Below are the code and all the weights of a small trained network. Each question names an input and a class and asks about switching units off, where a switched-off unit gives its printed mean instead of its output.

import numpy as np


def w(rows, s, z=0):
    codes = np.array(rows[::2]) - 128.0
    scale = np.full(codes.shape[1], s)
    scale[-1] = z or s
    return codes * scale


def norm(h):
    return h / np.sqrt((h * h).mean(-1, keepdims=True) + 1e-5)


def f(y):
    return np.maximum(y, 0)


def log_softmax(a):
    a = a - a.max(-1, keepdims=True)
    return a - np.log(np.exp(a).sum(-1, keepdims=True))


def net(x, mask):
    res = np.array(x, float).reshape(1, 4) / 4 @ E
    u = 0
    for l in range(2):
        y = f(norm(res) @ A[l][:, :-1].T + A[l][:, -1])
        res = res + np.where(mask[u : u + 10], y, B[l][:, -1]) @ B[l][:, :-1]
        u += 10
    return log_softmax(norm(res)[-1] @ U[:, :-1].T + U[:, -1])


A, B = {}, {}
E = w([
[170,196,154,137,191,119,214],'x0',
[84,154,87,251,131,150,108],'x1',
[145,82,126,131,208,49,107],'x2',
[92,110,163,118,173,176,53],'x3',
],0.013)
A[0] = w([
[195,91,149,76,197,171,113,1],'L0N1',
[200,209,180,144,207,129,179,104],'L0N2',
[77,75,178,150,214,142,82,129],'L0N3',
[219,85,196,50,168,28,162,32],'L0N4',
[213,212,173,58,81,151,201,51],'L0N5',
[62,103,189,125,132,138,108,79],'L0N6',
[73,99,208,65,69,145,130,105],'L0N7',
[108,73,178,1,115,213,46,123],'L0N8',
[128,105,136,132,136,143,143,108],'L0N9',
[152,117,147,64,189,63,119,15],'L0N10',
],0.01,0.0099)
B[0] = w([
[139,75,94,149,106,115,96,139],'L0N1',
[66,121,190,101,157,129,30,199],'L0N2',
[193,187,151,42,90,143,120,200],'L0N3',
[152,29,16,157,191,5,132,179],'L0N4',
[55,135,241,92,123,223,152,199],'L0N5',
[190,130,172,124,70,153,98,147],'L0N6',
[88,171,136,112,73,137,111,189],'L0N7',
[70,137,165,76,93,205,62,254],'L0N8',
[154,80,153,124,84,81,122,128],'L0N9',
[189,117,81,228,153,103,118,146],'L0N10',
],0.012,0.0088)
A[1] = w([
[203,228,136,130,168,143,213,125],'L1N1',
[128,210,90,205,44,148,82,97],'L1N2',
[183,242,192,147,248,99,217,140],'L1N3',
[136,94,139,137,77,123,36,219],'L1N4',
[148,122,148,17,106,58,211,214],'L1N5',
[84,87,239,70,143,182,142,193],'L1N6',
[124,170,153,196,82,130,158,45],'L1N7',
[142,142,77,182,22,155,224,84],'L1N8',
[176,134,201,125,207,97,104,1],'L1N9',
[102,156,177,157,203,122,113,214],'L1N10',
],0.012,0.0031)
B[1] = w([
[165,132,175,35,157,165,76,145],'L1N1',
[165,71,67,144,148,25,165,208],'L1N2',
[129,180,151,18,103,203,7,172],'L1N3',
[150,183,110,87,209,172,115,225],'L1N4',
[255,161,213,111,210,145,146,167],'L1N5',
[82,158,164,170,14,96,123,253],'L1N6',
[108,145,68,122,124,61,127,157],'L1N7',
[24,171,128,161,38,89,106,174],'L1N8',
[69,125,51,159,42,155,116,160],'L1N9',
[143,161,99,66,132,143,92,175],'L1N10',
],0.011,0.013)
U = w([
[180,102,216,175,165,104,249,57],'0',
[69,135,90,188,91,59,159,88],'1',
[187,130,102,102,216,85,87,148],'2',
[122,101,137,150,156,184,190,1],'3',
[106,174,202,84,95,199,58,217],'4',
],0.022,0.0066)

Each question gives the input, the list of numbers given to net, and the class t.
The units are the neurons (one row each of A and B). Each row of codes is followed by its name. A weight is (code - 128) times the scale printed after its matrix; where a second scale follows, it is the last column's (A, B and U).
mask holds one flag per neuron, layer by layer. A switched-off neuron (its flag False) gives its mean, the last column of its row in B, instead of its output. The means were averaged over made-up inputs and are rounded, as every weight is.
A unit's drop is (log p(t) with every unit on - log p(t) with that unit switched off) / (log p(t) with every unit on - log p(t) with every unit switched off).
The circuit of an input: a set's keep is (log p(t) with only the set's units on - log p(t) with every unit switched off) / (log p(t) with every unit on - log p(t) with every unit switched off). Starting from the 12 units with the biggest drops (on a tie, the unit counted first), units are removed one at a time, each time the one whose removal leaves the highest keep (on an exact tie, the one counted first), for as long as the keep stays at least 0.8.
circuit, biggest first: the units of the circuit, biggest drop first
k most important neurons: the k neurons with the biggest drops, biggest first
top k neurons in layer l: the k neurons of layer l with the biggest drops, biggest first
drop when u is switched off: that unit's drop, to one decimal
input [-7,8,5,6], class 2: circuit, biggest first : [L0N5; L0N8; L1N6]
input [-6,-6,7,1], class 2: circuit, biggest first : [L0N4]
input [-1,-5,3,4], class 2: 2 most important neurons : [L0N4; L0N5]
input [-1,-1,0,-7], class 0: circuit, biggest first : [L1N5; L0N8]
input [4,8,1,-2], class 2: 3 most important neurons : [L0N5; L1N6; L1N2]
input [-1,3,3,2], class 2: top 3 neurons in layer 0 : [L0N5; L0N8; L0N2]
input [2,6,5,-8], class 4: 3 most important neurons : [L1N3; L0N8; L0N4]
input [-2,1,1,-4], class 1: top 2 neurons in layer 0 : [L0N2; L0N3]
input [5,8,8,-7], class 4: 3 most important neurons : [L1N3; L0N4; L1N2]
input [0,-1,1,-8], class 0: 2 most important neurons : [L0N4; L1N5]
input [-5,6,5,3], class 2: 2 most important neurons : [L0N5; L0N8]
input [1,2,-6,3], class 1: 3 most important neurons : [L0N2; L1N2; L0N5]
input [0,3,-1,0], class 1: drop when L0N2 is switched off : 0.5
input [-4,4,-7,1], class 1: drop when L1N2 is switched off : 0.2
input [0,-4,1,-2], class 2: drop when L0N4 is switched off : 1.6
input [3,-4,8,3], class 2: drop when L0N4 is switched off : 0.1
input [2,5,-6,-8], class 1: top neuron in layer 0 : [L0N3]
